Below are the code and all the weights of a small trained network. Each question names an input and a class and asks about switching units off, where a switched-off unit gives its printed mean instead of its output.

import numpy as np


def w(rows, s, z=0):
    codes = np.array(rows[::2]) - 128.0
    scale = np.full(codes.shape[1], s)
    scale[-1] = z or s
    return codes * scale


def norm(h):
    return h / np.sqrt((h * h).mean(-1, keepdims=True) + 1e-5)


def f(y):
    return np.maximum(y, 0)


def log_softmax(a):
    a = a - a.max(-1, keepdims=True)
    return a - np.log(np.exp(a).sum(-1, keepdims=True))


def net(x, mask):
    res = np.array(x, float).reshape(1, 8) / 4 @ E
    u = 0
    for l in range(3):
        y = f(norm(res) @ A[l][:, :-1].T + A[l][:, -1])
        res = res + np.where(mask[u : u + 5], y, B[l][:, -1]) @ B[l][:, :-1]
        u += 5
    return log_softmax(norm(res)[-1] @ U[:, :-1].T + U[:, -1])


A, B = {}, {}
E = w([
[114,73,105,76,172,199,82],'x0',
[196,183,134,161,118,69,100],'x1',
[171,102,159,182,199,139,92],'x2',
[17,2,140,97,161,34,91],'x3',
[165,64,106,211,113,91,86],'x4',
[172,107,150,182,33,192,155],'x5',
[129,239,236,165,107,189,152],'x6',
[143,92,244,78,86,145,207],'x7',
],0.0059)
A[0] = w([
[83,191,2,204,134,163,164,9],'0.n1',
[141,239,126,137,131,186,53,108],'0.n2',
[129,228,124,128,126,199,140,19],'0.n3',
[77,109,138,203,74,88,54,252],'0.n4',
[171,134,73,101,98,232,24,109],'0.n5',
],0.0069,0.0014)
B[0] = w([
[104,174,187,102,149,124,106,218],'0.n1',
[36,167,88,193,196,133,155,252],'0.n2',
[191,167,34,146,65,92,64,242],'0.n3',
[185,110,141,2,205,141,101,250],'0.n4',
[78,144,203,186,164,156,62,226],'0.n5',
],0.0088,0.0038)
A[1] = w([
[102,93,105,168,29,195,253,180],'1.n1',
[145,105,139,85,166,221,137,154],'1.n2',
[228,119,60,114,80,201,193,160],'1.n3',
[115,163,129,199,47,65,250,3],'1.n4',
[79,101,90,56,169,62,130,112],'1.n5',
],0.0058,0.0012)
B[1] = w([
[2,118,158,56,87,107,91,186],'1.n1',
[197,72,230,61,164,185,164,181],'1.n2',
[192,86,217,109,104,154,235,180],'1.n3',
[230,147,251,199,126,84,26,181],'1.n4',
[136,131,65,141,96,91,75,253],'1.n5',
],0.0088,0.0041)
A[2] = w([
[26,105,140,141,162,114,58,178],'2.n1',
[95,50,187,140,120,255,124,251],'2.n2',
[213,116,125,232,185,143,148,161],'2.n3',
[98,72,142,196,164,16,86,233],'2.n4',
[75,29,131,95,55,246,48,198],'2.n5',
],0.0078,0.0019)
B[2] = w([
[164,121,71,216,66,125,105,245],'2.n1',
[200,198,45,129,164,181,236,221],'2.n2',
[124,119,147,44,178,226,165,207],'2.n3',
[203,69,89,3,165,81,137,253],'2.n4',
[125,133,154,66,144,157,218,232],'2.n5',
],0.0073,0.0058)
U = w([
[66,83,130,81,95,167,210,127],'0',
[97,219,73,207,183,165,52,182],'1',
[76,129,78,181,136,96,124,22],'2',
[176,185,222,176,33,115,138,138],'3',
[91,59,123,212,62,143,75,2],'4',
[251,141,113,83,207,227,168,162],'5',
[164,54,38,72,166,45,49,188],'6',
],0.011,0.0056)

Each question gives the input, the list of numbers given to net, and the class t.
The units are the neurons (one row each of A and B). Each row of codes is followed by its name. A weight is (code - 128) times the scale printed after its matrix; where a second scale follows, it is the last column's (A, B and U).
mask holds one flag per neuron, layer by layer. A switched-off neuron (its flag False) gives its mean, the last column of its row in B, instead of its output. The means were averaged over made-up inputs and are rounded, as every weight is.
A unit's drop is (log p(t) with every unit on - log p(t) with that unit switched off) / (log p(t) with every unit on - log p(t) with every unit switched off).
The circuit of an input: a set's keep is (log p(t) with only the set's units on - log p(t) with every unit switched off) / (log p(t) with every unit on - log p(t) with every unit switched off). Starting from the 12 units with the biggest drops (on a tie, the unit counted first), units are removed one at a time, each time the one whose removal leaves the highest keep (on an exact tie, the one counted first), for as long as the keep stays at least 0.8.
circuit, biggest first: the units of the circuit, biggest drop first
top k neurons: the k neurons with the biggest drops, biggest first
top k neurons in layer l: the k neurons of layer l with the biggest drops, biggest first
drop when u is switched off: that unit's drop, to one decimal
input [-1,4,-3,-3,-5,5,-8,7], class 3: circuit, biggest first : 0.n4, 1.n4
input [-5,-2,-8,-2,7,-7,0,7], class 3: circuit, biggest first : 1.n4
input [-7,3,-3,-4,8,6,-7,-5], class 5: top 2 neurons : 2.n3, 1.n3
input [7,2,-4,-8,-8,2,7,0], class 1: circuit, biggest first : 0.n2, 0.n3, 2.n4
input [-1,7,-8,-8,-4,-7,6,3], class 1: circuit, biggest first : 0.n2, 2.n4
input [4,-3,-1,-5,-6,3,0,7], class 0: top 2 neurons in layer 0 : 0.n4, 0.n1
input [1,4,-1,1,3,8,-7,3], class 5: top 2 neurons : 0.n4, 2.n2
input [3,-2,3,-7,-5,-8,6,3], class 1: top 3 neurons in layer 0 : 0.n2, 0.n3, 0.n4
input [-5,7,1,5,5,2,7,0], class 5: top 2 neurons in layer 1 : 1.n1, 1.n5
input [1,-6,1,-3,4,3,7,-6], class 1: drop when 0.n2 is switched off : 0.1
input [-6,8,2,5,2,2,0,5], class 6: drop when 0.n2 is switched off : 0.0
input [-4,5,-1,3,-2,-1,0,4], class 6: drop when 2.n4 is switched off : 0.3
